cols: E F P Z X A J H G
Gomup: [ 81 125 134  93 152 141 122 115  90]
sab: [ 94 125 142 164 110 141  86 101  90]
vanod: [ 94 125  84 189  98 140 166  87 112]
nal: [ 94  98  87 164 110 141 170  99 165]
where: [99] => nal, 8
q: [ 81 125 134  93 152 141 122 115  90] => Gomup
where: [165] => nal, 9
col: [101  87  99] => H
col: [ 90 112] => G
col: [94 94 94] => E

cols: L R V S U D M W
tamet: [128 141 140 127 152 134 130 132]
Bav: [138 130 116 138 115  97 128 118]
vin: [128 137 117 136 115 108 141 123]
zufu: [128 141 140 136 152 118 107 121]
fesul: [143 140 119 123 128 128 128 128]
neza: [131 138 120 108 101 141 128 121]
Pogud: [136 130 128 129  95  95 126 126]
bugag: [111 128 114 144 130 152  94 147]
where: [97] => Bav, 6
where: [107] => zufu, 7
where: [147] => bugag, 8
where: [127] => tamet, 4
col: [138 128 128 143 131 136 111] => L
col: [130 128 141 107 128 128 126] => M

cols: N T K B Y Q C
bulok: [130 115 120 162 111 148 124]
seviv: [130 115 147 162 111  88 124]
ruke: [ 76 111 147 130 101 184 136]
where: [88] => seviv, 6
where: [120] => bulok, 3
where: [76] => ruke, 1

cols: Niki lifoz Gorus pogav mepo girug merag Sus rere buros
gaku: [138 144  77 113 138  97 150 120 135 143]
sefi: [136 130 131 123 142 133 123 132 124 130]
Diz: [118 140 112 119 117 136 122 120 132 126]
Liba: [137 129 132 123 119 138 124 132 118 128]
Bekar: [135 134 107 121 115 135 120 110 129 131]
pib: [133 148 128 113 134 112 125 136 139 148]
ravik: [138 130 132 122 149 137 122 133 119 129]
nalem: [139 136 133 115 150 139 121 135 118 130]
suziv: [137 129 142 123 146 138 124 132 118 128]
nen: [141 117  73 153 159  99 147 107 132 145]
Mukul: [135 129 131 123 142 134 124 131 123 129]
col: [138 135 112 137 139] => girug
q: [137 129 142 123 146 138 124 132 118 128] => suziv
col: [137 135 133 138 139 137] => Niki
where: [141] => nen, 1

cols: Katav bolu kezi rinu ges tamo migup ruvaz
gokir: [140 120 109 125 137 140 127  74]
buni: [127 126 129 128 130 127 131 127]
lubu: [120 132 128 131 130 120 124 123]
gim: [123 126 124 126 133 123 120 136]
zar: [134 126 129 133 131 134 132 138]
goli: [123 124 125 125 129 123 129 131]
faki: [127 124 131 130 127 127 128 131]
Tusiz: [127 124 131 130 159 100 148 112]
Zuf: [116 142 132 119 111 116 107 132]
Kazo: [130 130 125 126 131 130 126 126]
q: [116 142 132 119 111 116 107 132] => Zuf
col: [123 134 123 127 127] => Katav
where: [138] => zar, 8
col: [127 159 111] => ges

cols: Putu geto rufol bitav dav
zule: [131 170 139 139 163]
Tev: [131 170 125 135 164]
dezu: [131 170 157 135 164]
Kezoz: [130 182 139 148 155]
col: [131 131 131] => Putu
where: [125] => Tev, 3
where: [157] => dezu, 3

cols: sizez pir pesup Tok
gake: [113  96 139 103]
gavir: [151  98 176 110]
devi: [129 107 123  91]
rinir: [113 138 164 103]
where: [139] => gake, 3
col: [123 164] => pesup
where: [91] => devi, 4

cols: motag Sezes Gunem Keme pokob
rabe: [141  86 153 154 104]
Deba: [145 121 122 157 135]
reki: [182 121 122 157 135]
bov: [135 156 108 140 126]
zozus: [125 162 163 138 125]
Toku: [122 141 118 110 163]
col: [154 157 157] => Keme
col: [121 156 162] => Sezes
col: [145 182 135 125 122] => motag
where: [182] => reki, 1
where: [162] => zozus, 2
where: [118] => Toku, 3
col: [121 121] => Sezes

cols: zife Fupiv remav kezu Mev Sos dabom
Nas: [112 134 182 103 116 116 115]
Vuge: [114 134 182 103 116 116 115]
riv: [160 132 104 132 150 145 137]
rigof: [148 159 113 111 131 183  76]
where: [113] => rigof, 3
q: [114 134 182 103 116 116 115] => Vuge
col: [103 132 111] => kezu
col: [116 150 131] => Mev
where: [111] => rigof, 4

cols: lape rik veke sop Gigev tariz nur
fuza: [145  79 122 125 139 155 139]
Mosir: [145 168 122 147 105 153  71]
lutov: [145  79 122 125  78 155 139]
Vutos: [123 124  78 131 120 134 129]
rovop: [130 128 127 129 128 129 127]
fovep: [123 124  78 131 125 134 129]
tas: [167 149 123  88  90 131 134]
where: [167] => tas, 1
col: [145 145 145] => lape
where: [90] => tas, 5

cols: vobi lagid rovaz miris
Lepog: [129 118 129 128]
reru: [125 150 125 129]
pav: [127 133 127 128]
Zunit: [124 162 124 129]
gubi: [127 135 127 128]
ver: [127 138 127 128]
tubib: [122 180 122 130]
gete: [127 138 127 129]
Koza: [125 126 125 129]
Tid: [123 170 123 129]
where: [180] => tubib, 2
col: [138 180 138 126] => lagid
q: [125 126 125 129] => Koza
where: [130] => tubib, 4

cols: petup katab sedu Zefeg
Veb: [122 100 161 109]
kes: [135 142  83 152]
zev: [ 88  89  95 173]
Fom: [143 106 156  96]
par: [116 112 135 111]
kodo: [165 142 156 108]
gese: [ 88 102  95 173]
zuba: [113 122 145 157]
sazan: [162 142  83 152]
where: [109] => Veb, 4
where: [165] => kodo, 1
where: [112] => par, 2

cols: Vatu loz Pepu Kam dat lozu dob depe Gini kuzi
lur: [164 125 119 135 131 128 134 139 141 123]
Rarel: [142 130 116 135 135 122 128 131 136 105]
sapa: [142 130 116 135 135 122 115 136 123 125]
kegum: [171 137 134 127 117 103 106 139 115 137]
Vede: [162 132 144 134 129 122 119 138 131 117]
Fevi: [174 119 132 134 133 112 120 136 125 122]
where: [106] => kegum, 7
where: [164] => lur, 1
where: [120] => Fevi, 7

